Below is a small trained network, with its code and all its weights. Each question gives an input and a class and asks what happens when units are switched off, that is, made to give their printed mean instead of their output.

import numpy as np


def w(rows, s, z=0):
    codes = np.array(rows[::2]) - 128.0
    scale = np.full(codes.shape[1], s)
    scale[-1] = z or s
    return codes * scale


def f(y):
    return np.maximum(y, 0)


def log_softmax(a):
    a = a - a.max(-1, keepdims=True)
    return a - np.log(np.exp(a).sum(-1, keepdims=True))


def net(x, mask):
    res = np.array(x, float).reshape(1, 5) / 4 @ E
    y = f(res @ A[0][:, :-1].T + A[0][:, -1])
    res = res + np.where(mask, y, B[0][:, -1]) @ B[0][:, :-1]
    return log_softmax(res[-1] @ U[:, :-1].T + U[:, -1])


A, B = {}, {}
E = w([
[125,134,105,161,187,204,89,204],'x0',
[122,113,139,120,105,148,133,135],'x1',
[129,83,183,89,152,110,7,124],'x2',
[127,129,132,122,125,135,128,128],'x3',
[113,199,168,185,79,108,94,184],'x4',
],0.017)
A[0] = w([
[120,117,126,104,170,193,9,155,102],'neuron 1',
[124,69,99,68,195,157,168,87,237],'neuron 2',
[127,204,20,191,128,228,190,168,201],'neuron 3',
[108,169,60,131,64,154,199,81,229],'neuron 4',
[141,170,104,128,55,80,224,83,195],'neuron 5',
[123,102,20,75,178,172,212,121,186],'neuron 6',
[131,152,134,83,42,41,135,38,255],'neuron 7',
[126,72,124,152,180,206,110,207,174],'neuron 8',
[132,81,228,57,103,14,73,97,122],'neuron 9',
[55,254,244,177,85,75,111,202,167],'neuron 10',
[188,48,121,83,188,151,127,94,159],'neuron 11',
[118,74,142,71,144,89,138,55,231],'neuron 12',
],0.0096,0.0071)
B[0] = w([
[111,172,155,120,207,62,32,126,215],'neuron 1',
[41,91,59,118,169,115,178,87,216],'neuron 2',
[159,146,62,139,122,175,197,195,244],'neuron 3',
[132,136,145,109,116,93,245,143,222],'neuron 4',
[161,139,198,82,100,57,174,143,229],'neuron 5',
[87,126,137,137,189,140,187,145,215],'neuron 6',
[146,78,155,143,31,111,179,72,241],'neuron 7',
[86,154,112,137,181,88,110,186,212],'neuron 8',
[121,91,106,161,85,201,71,52,229],'neuron 9',
[167,155,178,221,34,158,80,136,252],'neuron 10',
[119,99,60,73,174,73,116,154,200],'neuron 11',
[100,70,53,80,96,111,126,90,211],'neuron 12',
],0.012,0.02)
U = w([
[107,122,141,62,122,42,231,112,254],'0',
[213,175,239,176,58,54,190,156,89],'1',
[95,121,78,177,239,216,213,187,161],'2',
[193,254,40,164,75,235,141,253,87],'3',
[100,55,66,91,96,143,105,55,209],'4',
[152,94,208,210,75,201,66,34,76],'5',
[101,134,108,52,217,32,74,182,35],'6',
[96,232,248,215,182,103,41,159,91],'7',
],0.0081,0.0023)

Each question gives the input, the list of numbers given to net, and the class t.
The units are the neurons (one row each of A and B). Each row of codes is followed by its name. A weight is (code - 128) times the scale printed after its matrix; where a second scale follows, it is the last column's (A, B and U).
mask holds one flag per neuron, in row order. A switched-off neuron (its flag False) gives its mean, the last column of its row in B, instead of its output. The means were averaged over made-up inputs and are rounded, as every weight is.
A unit's drop is (log p(t) with every unit on - log p(t) with that unit switched off) / (log p(t) with every unit on - log p(t) with every unit switched off).
The circuit of an input: a set's keep is (log p(t) with only the set's units on - log p(t) with every unit switched off) / (log p(t) with every unit on - log p(t) with every unit switched off). Starting from all 12 units, units are removed one at a time, each time the one whose removal leaves the highest keep (on an exact tie, the one counted first), for as long as the keep stays at least 0.8.
circuit, biggest first: the units of the circuit, biggest drop first
most important unit: the unit with the biggest drop
k most important neurons: the k neurons with the biggest drops, biggest first
drop when u is switched off: that unit's drop, to one decimal
input [0,3,-8,-7,2], class 1: 2 most important neurons => neuron 5; neuron 4
input [1,-6,7,7,-3], class 6: 2 most important neurons => neuron 1; neuron 7
input [-2,-5,-5,-3,1], class 1: most important unit => neuron 2
input [1,1,1,0,2], class 7: 2 most important neurons => neuron 3; neuron 7
input [4,0,-2,-8,1], class 3: 2 most important neurons => neuron 2; neuron 3
input [1,7,-4,4,-6], class 2: 3 most important neurons => neuron 6; neuron 7; neuron 3
input [4,6,0,5,3], class 3: 3 most important neurons => neuron 3; neuron 5; neuron 6
input [-6,1,6,0,1], class 5: 2 most important neurons => neuron 9; neuron 2
input [1,-7,-2,3,-5], class 2: 3 most important neurons => neuron 7; neuron 6; neuron 5
input [-5,-5,1,-7,-7], class 4: 2 most important neurons => neuron 12; neuron 9
input [0,7,5,2,-2], class 4: 2 most important neurons => neuron 9; neuron 5
input [1,-1,3,-6,1], class 7: drop when neuron 7 is switched off => 0.2
input [7,5,3,5,6], class 7: drop when neuron 2 is switched off => 0.0
input [2,-6,-8,8,-8], class 2: drop when neuron 6 is switched off => 0.4
input [-7,3,1,7,7], class 5: circuit, biggest first => neuron 9
